Below are the code and all the weights of a small trained network. Each question names an input and a class and asks about switching units off, where a switched-off unit gives its printed mean instead of its output.

import numpy as np


def w(rows, s, z=0):
    codes = np.array(rows[::2]) - 128.0
    scale = np.full(codes.shape[1], s)
    scale[-1] = z or s
    return codes * scale


def norm(h):
    return h / np.sqrt((h * h).mean(-1, keepdims=True) + 1e-5)


def f(y):
    return y / 2 * (1 + np.tanh(0.7978845608 * (y + 0.044715 * y**3)))


def log_softmax(a):
    a = a - a.max(-1, keepdims=True)
    return a - np.log(np.exp(a).sum(-1, keepdims=True))


def net(x, mask):
    res = np.array(x, float).reshape(1, 4) / 4 @ E
    u = 0
    for l in range(3):
        y = f(norm(res) @ A[l][:, :-1].T + A[l][:, -1])
        res = res + np.where(mask[u : u + 3], y, B[l][:, -1]) @ B[l][:, :-1]
        u += 3
    return log_softmax(norm(res)[-1] @ U[:, :-1].T + U[:, -1])


A, B = {}, {}
E = w([
[123,149,122,115,149,165,129,133,112],'x0',
[2,115,106,168,12,171,71,172,104],'x1',
[126,107,89,149,197,137,131,142,93],'x2',
[206,141,63,236,187,154,43,62,210],'x3',
],0.0065)
A[0] = w([
[195,83,181,28,131,74,252,224,125,119],'L0N0',
[127,128,14,67,164,105,214,236,136,2],'L0N1',
[82,42,54,89,4,156,151,224,24,7],'L0N2',
],0.0043,0.00086)
B[0] = w([
[2,117,56,136,235,80,106,108,110,239],'L0N0',
[116,187,185,83,14,120,127,83,124,141],'L0N1',
[202,126,154,91,47,129,154,252,119,254],'L0N2',
],0.0076,0.0038)
A[1] = w([
[72,148,147,32,175,76,154,75,73,93],'L1N0',
[88,119,79,186,83,162,58,119,140,4],'L1N1',
[254,157,120,107,202,139,105,132,216,132],'L1N2',
],0.0075,0.0027)
B[1] = w([
[100,121,197,193,200,166,101,1,185,200],'L1N0',
[60,253,42,29,217,106,116,70,192,181],'L1N1',
[215,79,120,152,35,143,165,157,91,254],'L1N2',
],0.0096,0.0072)
A[2] = w([
[160,164,147,166,197,162,95,64,144,44],'L2N0',
[77,236,3,116,151,94,45,101,176,4],'L2N1',
[94,162,175,148,98,105,90,29,112,130],'L2N2',
],0.0065,0.0024)
B[2] = w([
[83,159,154,138,132,134,73,165,137,183],'L2N0',
[102,159,100,65,132,109,82,85,181,254],'L2N1',
[153,120,149,182,179,178,99,153,8,168],'L2N2',
],0.015,0.0056)
U = w([
[72,79,208,197,238,137,150,84,87,250],'0',
[72,107,165,106,77,119,164,248,98,72],'1',
[238,70,106,194,116,137,170,111,133,107],'2',
[90,175,69,95,133,125,98,95,190,85],'3',
],0.013,0.0016)

Each question gives the input, the list of numbers given to net, and the class t.
The units are the neurons (one row each of A and B). Each row of codes is followed by its name. A weight is (code - 128) times the scale printed after its matrix; where a second scale follows, it is the last column's (A, B and U).
mask holds one flag per neuron, layer by layer. A switched-off neuron (its flag False) gives its mean, the last column of its row in B, instead of its output. The means were averaged over made-up inputs and are rounded, as every weight is.
A unit's drop is (log p(t) with every unit on - log p(t) with that unit switched off) / (log p(t) with every unit on - log p(t) with every unit switched off).
The circuit of an input: a set's keep is (log p(t) with only the set's units on - log p(t) with every unit switched off) / (log p(t) with every unit on - log p(t) with every unit switched off). Starting from all 9 units, units are removed one at a time, each time the one whose removal leaves the highest keep (on an exact tie, the one counted first), for as long as the keep stays at least 0.8.
circuit, biggest first: the units of the circuit, biggest drop first
most important unit: the unit with the biggest drop
top k neurons: the k neurons with the biggest drops, biggest first
drop of u: that unit's drop, to one decimal
input [1,-2,-1,7], class 2: most important unit	L1N2
input [-7,0,-5,-4], class 0: circuit, biggest first	[L0N0; L1N0]
input [7,-6,-1,0], class 0: top 2 neurons	[L1N0; L0N0]
input [-2,0,5,5], class 2: top 3 neurons	[L1N2; L0N0; L2N1]
input [2,-1,-2,-6], class 0: top 2 neurons	[L1N0; L0N0]
input [-1,0,-8,-5], class 0: top 2 neurons	[L0N0; L1N0]
input [-1,0,-6,-6], class 0: top 2 neurons	[L0N0; L1N0]
input [-6,1,-3,-1], class 1: top 2 neurons	[L1N1; L1N0]
input [0,2,-6,0], class 1: top 2 neurons	[L0N0; L1N1]
input [-5,-1,-6,0], class 0: drop of L0N2	0.9
input [8,0,-6,-4], class 0: drop of L1N0	0.6
input [1,-2,-6,0], class 0: drop of L2N0	0.0
